Below are the code and all the weights of a small trained network. Each question names an input and a target symbol and asks about switching units off, where a switched-off unit gives its printed mean instead of its output.

import numpy as np


def w(rows, s, z=0):
    codes = np.array(rows[::2]) - 128.0
    scale = np.full(codes.shape[1], s)
    scale[-1] = z or s
    return codes * scale


def f(y):
    return np.maximum(y, 0)


def softmax(a):
    e = np.exp(a - a.max(-1, keepdims=True))
    return e / e.sum(-1, keepdims=True)


def log_softmax(a):
    a = a - a.max(-1, keepdims=True)
    return a - np.log(np.exp(a).sum(-1, keepdims=True))


def net(x, mask):
    ids = ['αβδεζηλμξπστφψ'.index(c) for c in x.split()]
    T = len(ids)
    res = E[ids] + P[:T]
    r = res
    for j in range(2):
        rows = slice(2 * j, 2 * j + 2)
        q, k, v = (r @ M[0][rows].T for M in (Q, K, V))
        z = softmax(np.where(np.tri(T) > 0, q @ k.T / 2**0.5, -1e9)) @ v
        o = O[0][rows]
        res = res + np.where(mask[j], z, o[:, -1]) @ o[:, :-1]
    y = f(res @ A[0][:, :-1].T + A[0][:, -1])
    res = res + np.where(mask[2:6], y, B[0][:, -1]) @ B[0][:, :-1]
    return log_softmax(res[-1] @ U[:, :-1].T + U[:, -1])


Q, K, V, O, A, B = {}, {}, {}, {}, {}, {}
E = w([
[121,206,114,143,112],'α',
[93,113,146,148,148],'β',
[100,118,163,134,197],'δ',
[130,185,168,146,194],'ε',
[191,140,151,114,80],'ζ',
[65,90,146,157,163],'η',
[140,109,172,196,120],'λ',
[96,123,153,113,83],'μ',
[133,95,160,192,91],'ξ',
[158,170,144,65,124],'π',
[112,48,156,75,135],'σ',
[129,138,146,163,119],'τ',
[85,252,114,189,154],'φ',
[114,148,146,86,46],'ψ',
],0.022)
P = w([
[102,137,1,161,216],'0',
[126,187,186,131,141],'1',
[139,129,192,119,86],'2',
[130,127,183,110,117],'3',
[126,135,177,119,116],'4',
[124,131,181,116,99],'5',
[98,131,182,125,141],'6',
[96,146,185,124,144],'7',
[111,130,182,103,106],'8',
[83,141,183,110,147],'9',
[92,150,183,102,124],'10',
[75,149,189,98,134],'11',
[100,155,183,97,125],'12',
[109,143,196,100,111],'13',
],0.0069)
Q[0] = w([
[87,146,124,102,81],'head 1',
[76,151,251,116,76],'head 1',
[177,117,94,131,137],'head 2',
[92,150,211,114,87],'head 2',
],0.015)
K[0] = w([
[113,127,94,156,144],'head 1',
[182,98,8,196,156],'head 1',
[141,138,187,153,131],'head 2',
[59,138,86,74,111],'head 2',
],0.015)
V[0] = w([
[108,73,88,153,83],'head 1',
[237,173,71,156,49],'head 1',
[2,150,88,146,58],'head 2',
[168,147,211,245,138],'head 2',
],0.019)
O[0] = w([
[78,27,173,103,111,18],'head 1',
[8,168,157,46,68,254],'head 1',
[143,94,9,167,139,231],'head 2',
[15,165,171,181,177,41],'head 2',
],0.011,0.0045)
A[0] = w([
[101,137,153,95,137,179],'neuron 1',
[200,131,148,154,166,132],'neuron 2',
[104,144,120,251,23,230],'neuron 3',
[170,154,97,30,218,4],'neuron 4',
],0.011,0.0013)
B[0] = w([
[154,121,80,169,226,218],'neuron 1',
[1,180,98,45,162,248],'neuron 2',
[160,90,230,140,57,204],'neuron 3',
[239,69,116,182,97,201],'neuron 4',
],0.0086,0.011)
U = w([
[110,139,74,171,47,60],'α',
[122,94,144,161,163,108],'β',
[145,165,128,162,181,55],'δ',
[143,234,121,234,105,2],'ε',
[80,159,150,120,97,161],'ζ',
[85,85,100,185,145,45],'η',
[145,75,216,196,114,160],'λ',
[107,97,105,199,100,99],'μ',
[127,17,206,129,136,108],'ξ',
[192,160,203,107,115,237],'π',
[184,94,177,45,157,96],'σ',
[138,104,195,194,112,178],'τ',
[115,192,112,254,68,99],'φ',
[123,104,63,167,53,198],'ψ',
],0.0054,0.0057)

Each question gives the input, a string of symbols that net reads in full, and the target symbol t.
The units are the heads (2 rows each of Q, K, V and O) and the neurons (one row each of A and B). Each row of codes is followed by its name. A weight is (code - 128) times the scale printed after its matrix; where a second scale follows, it is the last column's (O, A, B and U).
mask holds one flag per unit, heads first, then neurons. A switched-off unit (its flag False) gives its mean, the last column of its rows in O or B, instead of its output. The means were averaged over made-up inputs and are rounded, as every weight is.
A unit's drop is (log p(t) with every unit on - log p(t) with that unit switched off) / (log p(t) with every unit on - log p(t) with every unit switched off).
The circuit of an input: a set's keep is (log p(t) with only the set's units on - log p(t) with every unit switched off) / (log p(t) with every unit on - log p(t) with every unit switched off). Starting from all 6 units, units are removed one at a time, each time the one whose removal leaves the highest keep (on an exact tie, the one counted first), for as long as the keep stays at least 0.8.
units of the circuit, in order: the units of the circuit, biggest drop first
most important unit: the unit with the biggest drop
k most important neurons: the k neurons with the biggest drops, biggest first
which heads matter: for each layer, one digit per head in row order, 1 if its drop is at least 0.15 and else 0, layers parted by /
drop of u: that unit's drop, to one decimal
input π π ψ π σ, target π: most important unit => head 2
input σ ζ ζ, target σ: units of the circuit, in order => (head 2; head 1; neuron 2)
input ζ τ ζ, target ζ: which heads matter => 11
input π ξ δ, target π: which heads matter => 01
input φ μ ζ α, target φ: units of the circuit, in order => (head 2; head 1)
input π ζ ξ ζ π ζ ξ, target π: which heads matter => 01
input ξ τ ζ ζ λ, target λ: which heads matter => 01
input ζ σ η ζ μ, target ζ: which heads matter => 10
input ψ δ φ, target ψ: which heads matter => 01
input ζ δ π ζ ζ π π π ζ ζ ζ ε η λ, target ζ: which heads matter => 10
input ξ ψ δ ψ ψ ζ ζ ζ ξ, target ξ: which heads matter => 10
input λ λ ε ξ, target λ: units of the circuit, in order => (neuron 3; head 2)
input η μ δ, target η: which heads matter => 11
input ζ δ λ λ ζ ζ ζ δ, target ζ: units of the circuit, in order => (head 1)
input π σ τ, target π: which heads matter => 01
input σ β π π ζ, target σ: units of the circuit, in order => (head 1; head 2; neuron 2)
input π δ π ζ δ, target π: which heads matter => 11
input ψ ζ ζ δ φ β, target ψ: which heads matter => 01
input ζ π ζ π ψ τ, target ζ: which heads matter => 10
input ψ ζ σ λ ψ σ, target ψ: units of the circuit, in order => (head 2)
input ζ ε ψ ζ ζ ζ ζ σ ζ, target ζ: which heads matter => 10
input ψ λ ζ α ζ π ζ ψ ψ π, target ψ: which heads matter => 01
input σ ζ ζ σ, target σ: 2 most important neurons => (neuron 2; neuron 3)
input ξ π π φ ε ζ λ, target λ: units of the circuit, in order => (neuron 2; head 2; neuron 3)
input σ σ π, target σ: units of the circuit, in order => (head 2; head 1; neuron 2)
input δ τ ε π φ ψ ε ε, target δ: 2 most important neurons => (neuron 2; neuron 3)
input ε ζ β δ ζ ε ξ ζ λ ζ η δ δ α, target ε: units of the circuit, in order => (head 1)
input ζ β τ π λ λ ζ ζ ζ η, target ζ: 2 most important neurons => (neuron 4; neuron 3)
input ζ ζ μ η, target ζ: drop of head 1 => 1.1
